Below are the code and all the weights of a small trained network. Each question names an input and a target symbol and asks about switching units off, where a switched-off unit gives its printed mean instead of its output.

import numpy as np


def w(rows, s, z=0):
    codes = np.array(rows[::2]) - 128.0
    scale = np.full(codes.shape[1], s)
    scale[-1] = z or s
    return codes * scale


def norm(h):
    return h / np.sqrt((h * h).mean(-1, keepdims=True) + 1e-5)


def f(y):
    return y / 2 * (1 + np.tanh(0.7978845608 * (y + 0.044715 * y**3)))


def softmax(a):
    e = np.exp(a - a.max(-1, keepdims=True))
    return e / e.sum(-1, keepdims=True)


def log_softmax(a):
    a = a - a.max(-1, keepdims=True)
    return a - np.log(np.exp(a).sum(-1, keepdims=True))


def net(x, mask):
    ids = ['ΘΠΨΩαγμτφ'.index(c) for c in x.split()]
    T = len(ids)
    res = E[ids] + P[:T]
    u = 0
    for l in range(3):
        r = norm(res)
        for j in range(2):
            rows = slice(3 * j, 3 * j + 3)
            q, k, v = (r @ M[l][rows].T for M in (Q, K, V))
            z = softmax(np.where(np.tri(T) > 0, q @ k.T / 3**0.5, -1e9)) @ v
            o = O[l][rows]
            res = res + np.where(mask[u + j], z, o[:, -1]) @ o[:, :-1]
        u += 2
        y = f(norm(res) @ A[l][:, :-1].T + A[l][:, -1])
        res = res + np.where(mask[u : u + 4], y, B[l][:, -1]) @ B[l][:, :-1]
        u += 4
    return log_softmax(norm(res)[-1] @ U[:, :-1].T + U[:, -1])


Q, K, V, O, A, B = {}, {}, {}, {}, {}, {}
E = w([
[127,147,99],'Θ',
[127,148,100],'Π',
[87,83,104],'Ψ',
[99,70,129],'Ω',
[151,158,112],'α',
[149,156,112],'γ',
[137,104,155],'μ',
[154,113,214],'τ',
[222,8,110],'φ',
],0.015)
P = w([
[141,120,140],'0',
[150,83,154],'1',
[112,140,162],'2',
[165,45,140],'3',
[107,159,171],'4',
[217,84,120],'5',
[114,172,177],'6',
[252,134,98],'7',
[107,175,184],'8',
],0.0048)
Q[0] = w([
[250,115,142],'L0H0',
[28,224,119],'L0H0',
[57,156,119],'L0H0',
[79,155,131],'L0H1',
[207,74,170],'L0H1',
[70,150,149],'L0H1',
],0.012)
K[0] = w([
[106,166,233],'L0H0',
[59,200,2],'L0H0',
[64,127,11],'L0H0',
[74,168,74],'L0H1',
[219,125,186],'L0H1',
[113,163,90],'L0H1',
],0.0081)
V[0] = w([
[144,74,39],'L0H0',
[79,164,63],'L0H0',
[141,130,130],'L0H0',
[106,130,122],'L0H1',
[1,183,141],'L0H1',
[142,153,227],'L0H1',
],0.0049)
O[0] = w([
[71,161,140,68],'L0H0',
[65,82,133,3],'L0H0',
[138,130,135,138],'L0H0',
[139,158,123,106],'L0H1',
[96,198,57,6],'L0H1',
[87,2,88,190],'L0H1',
],0.0037,0.0027)
A[0] = w([
[217,197,117,160],'L0N0',
[254,189,101,3],'L0N1',
[22,117,111,144],'L0N2',
[179,52,125,204],'L0N3',
],0.0072,0.0028)
B[0] = w([
[28,76,161,203],'L0N0',
[41,56,61,180],'L0N1',
[121,254,50,140],'L0N2',
[32,114,147,255],'L0N3',
],0.0055,0.0042)
Q[1] = w([
[7,48,254],'L1H0',
[78,136,247],'L1H0',
[78,139,91],'L1H0',
[13,48,164],'L1H1',
[131,173,130],'L1H1',
[107,180,92],'L1H1',
],0.0074)
K[1] = w([
[249,49,118],'L1H0',
[180,88,87],'L1H0',
[144,169,137],'L1H0',
[239,114,164],'L1H1',
[140,113,80],'L1H1',
[162,88,101],'L1H1',
],0.013)
V[1] = w([
[85,223,254],'L1H0',
[75,127,123],'L1H0',
[210,168,205],'L1H0',
[109,181,194],'L1H1',
[70,198,170],'L1H1',
[43,88,29],'L1H1',
],0.0048)
O[1] = w([
[90,195,254,1],'L1H0',
[142,146,123,175],'L1H0',
[65,122,171,28],'L1H0',
[77,162,128,148],'L1H1',
[113,203,160,47],'L1H1',
[172,158,90,73],'L1H1',
],0.0078,0.00091)
A[1] = w([
[140,112,65,3],'L1N0',
[171,73,185,153],'L1N1',
[98,110,98,81],'L1N2',
[250,149,179,91],'L1N3',
],0.013,0.0025)
B[1] = w([
[156,131,81,153],'L1N0',
[86,193,38,253],'L1N1',
[213,143,152,158],'L1N2',
[148,3,212,172],'L1N3',
],0.0064,0.0056)
Q[2] = w([
[134,96,108],'L2H0',
[103,154,103],'L2H0',
[153,134,137],'L2H0',
[134,2,127],'L2H1',
[119,56,118],'L2H1',
[111,116,45],'L2H1',
],0.02)
K[2] = w([
[189,2,138],'L2H0',
[207,190,126],'L2H0',
[70,124,83],'L2H0',
[202,30,173],'L2H1',
[191,7,181],'L2H1',
[126,29,98],'L2H1',
],0.0097)
V[2] = w([
[69,96,99],'L2H0',
[91,97,20],'L2H0',
[215,96,244],'L2H0',
[163,192,58],'L2H1',
[45,95,2],'L2H1',
[5,112,72],'L2H1',
],0.0067)
O[2] = w([
[104,173,128,218],'L2H0',
[38,169,147,254],'L2H0',
[186,115,149,75],'L2H0',
[211,81,117,11],'L2H1',
[195,156,58,200],'L2H1',
[164,153,2,174],'L2H1',
],0.0068,0.0027)
A[2] = w([
[155,61,94,181],'L2N0',
[93,129,120,88],'L2N1',
[207,230,124,250],'L2N2',
[129,174,248,1],'L2N3',
],0.011,0.0012)
B[2] = w([
[171,91,186,228],'L2N0',
[124,176,144,180],'L2N1',
[118,149,245,194],'L2N2',
[86,123,58,250],'L2N3',
],0.012,0.0026)
U = w([
[131,180,187,192],'Θ',
[133,177,190,214],'Π',
[142,219,116,162],'Ψ',
[191,130,155,253],'Ω',
[160,131,110,111],'α',
[167,127,83,103],'γ',
[92,180,78,3],'μ',
[47,95,190,150],'τ',
[165,6,160,38],'φ',
],0.021,0.0046)

Each question gives the input, a string of symbols that net reads in full, and the target symbol t.
The units are the heads (3 rows each of Q, K, V and O) and the neurons (one row each of A and B). Each row of codes is followed by its name. A weight is (code - 128) times the scale printed after its matrix; where a second scale follows, it is the last column's (O, A, B and U).
mask holds one flag per unit, layer by layer, with each layer's heads first. A switched-off unit (its flag False) gives its mean, the last column of its rows in O or B, instead of its output. The means were averaged over made-up inputs and are rounded, as every weight is.
A unit's drop is (log p(t) with every unit on - log p(t) with that unit switched off) / (log p(t) with every unit on - log p(t) with every unit switched off).
The circuit of an input: a set's keep is (log p(t) with only the set's units on - log p(t) with every unit switched off) / (log p(t) with every unit on - log p(t) with every unit switched off). Starting from the 12 units with the biggest drops (on a tie, the unit counted first), units are removed one at a time, each time the one whose removal leaves the highest keep (on an exact tie, the one counted first), for as long as the keep stays at least 0.8.
circuit, biggest first: the units of the circuit, biggest drop first
k most important neurons: the k neurons with the biggest drops, biggest first
k most important neurons of layer l: the k neurons of layer l with the biggest drops, biggest first
which heads matter: for each layer, one digit per head in row order, 1 if its drop is at least 0.15 and else 0, layers parted by /
input τ φ μ Θ, target φ: which heads matter -> 11 / 00 / 00
input Ω Θ Ω γ, target γ: 3 most important neurons -> (L0N1; L1N3; L0N0)
input Ψ τ τ Π, target τ: most important neuron -> (L0N1)
input α φ τ τ Ψ φ τ γ, target φ: which heads matter -> 01 / 00 / 10
input Θ μ Ω, target μ: circuit, biggest first -> (L2H1; L1N3)
input τ τ φ Π, target φ: which heads matter -> 10 / 00 / 00
input γ Π Ψ Π φ γ Π, target Π: 3 most important neurons -> (L2N2; L0N3; L1N1)
input Ω Ω τ Π Θ, target Θ: 2 most important neurons -> (L2N2; L1N1)
input α φ Ω γ τ γ γ τ, target τ: 2 most important neurons -> (L1N3; L0N0)
input Ω Ψ τ Ω α φ φ Ω α, target φ: 2 most important neurons -> (L0N0; L1N1)
input Ω γ Ψ γ Ψ Θ, target γ: which heads matter -> 00 / 10 / 11
input Π Ω Θ Ψ, target Ω: which heads matter -> 11 / 11 / 01
input Π γ Ω Θ, target γ: which heads matter -> 01 / 10 / 11
input Θ α Θ γ Ω Ω, target γ: circuit, biggest first -> (L2H1)
input φ φ Ψ, target Ψ: 2 most important neurons -> (L0N2; L0N3)
input Θ Π Π α Ω, target Π: 3 most important neurons of layer 0 -> (L0N2; L0N0; L0N1)
input τ Ω τ γ, target τ: 3 most important neurons -> (L0N0; L0N1; L0N3)
input Ω γ γ Π, target γ: 2 most important neurons of layer 1 -> (L1N3; L1N1)
input γ Ω α γ, target γ: 2 most important neurons of layer 1 -> (L1N3; L1N1)
input τ Θ φ τ, target φ: circuit, biggest first -> (L1H0)
input φ α Ψ Θ Ω γ Π, target Π: which heads matter -> 10 / 00 / 00
input τ Ψ τ Ψ Ψ τ τ Θ, target τ: 3 most important neurons -> (L0N0; L0N1; L1N3)
input γ Ψ Ω, target Ψ: 3 most important neurons of layer 0 -> (L0N0; L0N2; L0N1)
input γ Π Θ Ψ Θ Π α, target Π: which heads matter -> 11 / 01 / 01
input Ω τ φ Ω Ω τ Ψ τ, target τ: 2 most important neurons of layer 1 -> (L1N3; L1N1)
input τ Θ α Θ Ω α Ω γ γ, target Θ: which heads matter -> 11 / 10 / 01
